Here is a tiny trained network, its code and every weight. The questions are about switching its units off for an input and a class, where a switched-off unit gives its printed mean instead of its output.

import numpy as np


def w(rows, s, z=0):
    codes = np.array(rows[::2]) - 128.0
    scale = np.full(codes.shape[1], s)
    scale[-1] = z or s
    return codes * scale


def f(y):
    return y / 2 * (1 + np.tanh(0.7978845608 * (y + 0.044715 * y**3)))


def log_softmax(a):
    a = a - a.max(-1, keepdims=True)
    return a - np.log(np.exp(a).sum(-1, keepdims=True))


def net(x, mask):
    res = np.array(x, float).reshape(1, 8) / 4 @ E
    y = f(res @ A[0][:, :-1].T + A[0][:, -1])
    res = res + np.where(mask, y, B[0][:, -1]) @ B[0][:, :-1]
    return log_softmax(res[-1] @ U[:, :-1].T + U[:, -1])


A, B = {}, {}
E = w([
[133,112,80],'x0',
[122,111,205],'x1',
[85,203,90],'x2',
[208,117,113],'x3',
[97,233,188],'x4',
[152,135,163],'x5',
[87,150,170],'x6',
[2,112,141],'x7',
],0.0067)
A[0] = w([
[122,111,91,66],'neuron 1',
[120,132,88,66],'neuron 2',
[115,175,77,118],'neuron 3',
[146,162,145,208],'neuron 4',
[86,63,189,178],'neuron 5',
[248,93,113,128],'neuron 6',
[129,184,176,82],'neuron 7',
[203,141,131,175],'neuron 8',
[131,182,161,101],'neuron 9',
[155,187,155,180],'neuron 10',
[164,126,138,153],'neuron 11',
[121,98,183,4],'neuron 12',
[138,140,155,72],'neuron 13',
],0.017,0.004)
B[0] = w([
[121,27,102,133],'neuron 1',
[104,38,108,130],'neuron 2',
[38,41,124,164],'neuron 3',
[40,147,81,171],'neuron 4',
[187,210,253,205],'neuron 5',
[241,245,148,254],'neuron 6',
[23,146,180,179],'neuron 7',
[147,155,57,200],'neuron 8',
[41,133,167,172],'neuron 9',
[5,140,104,188],'neuron 10',
[116,160,115,156],'neuron 11',
[98,88,168,139],'neuron 12',
[85,126,162,130],'neuron 13',
],0.016,0.0093)
U = w([
[29,106,116,216],'0',
[166,1,105,4],'1',
[165,204,89,184],'2',
[125,95,211,117],'3',
[69,113,60,108],'4',
],0.0072,0.0037)

Each question gives the input, the list of numbers given to net, and the class t.
The units are the neurons (one row each of A and B). Each row of codes is followed by its name. A weight is (code - 128) times the scale printed after its matrix; where a second scale follows, it is the last column's (A, B and U).
mask holds one flag per neuron, in row order. A switched-off neuron (its flag False) gives its mean, the last column of its row in B, instead of its output. The means were averaged over made-up inputs and are rounded, as every weight is.
A unit's drop is (log p(t) with every unit on - log p(t) with that unit switched off) / (log p(t) with every unit on - log p(t) with every unit switched off).
The circuit of an input: a set's keep is (log p(t) with only the set's units on - log p(t) with every unit switched off) / (log p(t) with every unit on - log p(t) with every unit switched off). Starting from the 12 units with the biggest drops (on a tie, the unit counted first), units are removed one at a time, each time the one whose removal leaves the highest keep (on an exact tie, the one counted first), for as long as the keep stays at least 0.8.
circuit, biggest first: the units of the circuit, biggest drop first
most important unit: the unit with the biggest drop
top k neurons: the k neurons with the biggest drops, biggest first
drop of u: that unit's drop, to one decimal
input [2,-2,-8,-3,2,-1,-4,3], class 3: circuit, biggest first => [neuron 8; neuron 5]
input [-7,-1,2,-5,5,-3,-8,3], class 0: most important unit => neuron 6
input [7,-1,6,-3,0,1,-3,-5], class 4: circuit, biggest first => [neuron 3; neuron 5]
input [-5,0,2,8,-8,8,7,8], class 3: circuit, biggest first => [neuron 5; neuron 8]
input [2,1,5,-2,-1,-8,-3,2], class 1: top 2 neurons => [neuron 10; neuron 7]
input [7,6,-5,-2,1,-5,0,6], class 3: top 2 neurons => [neuron 5; neuron 6]
input [2,8,7,-8,2,1,-2,7], class 3: top 2 neurons => [neuron 5; neuron 10]
input [2,4,1,-7,-6,6,8,4], class 3: top 2 neurons => [neuron 5; neuron 6]
input [-8,7,-8,-8,8,-3,1,-6], class 0: drop of neuron 10 => 0.2
input [8,-5,6,-6,-8,-1,5,-8], class 1: drop of neuron 3 => 0.2
input [3,0,-8,-2,8,-4,1,-2], class 0: drop of neuron 6 => 0.6
input [-2,4,0,-3,7,3,8,0], class 0: drop of neuron 11 => 0.0
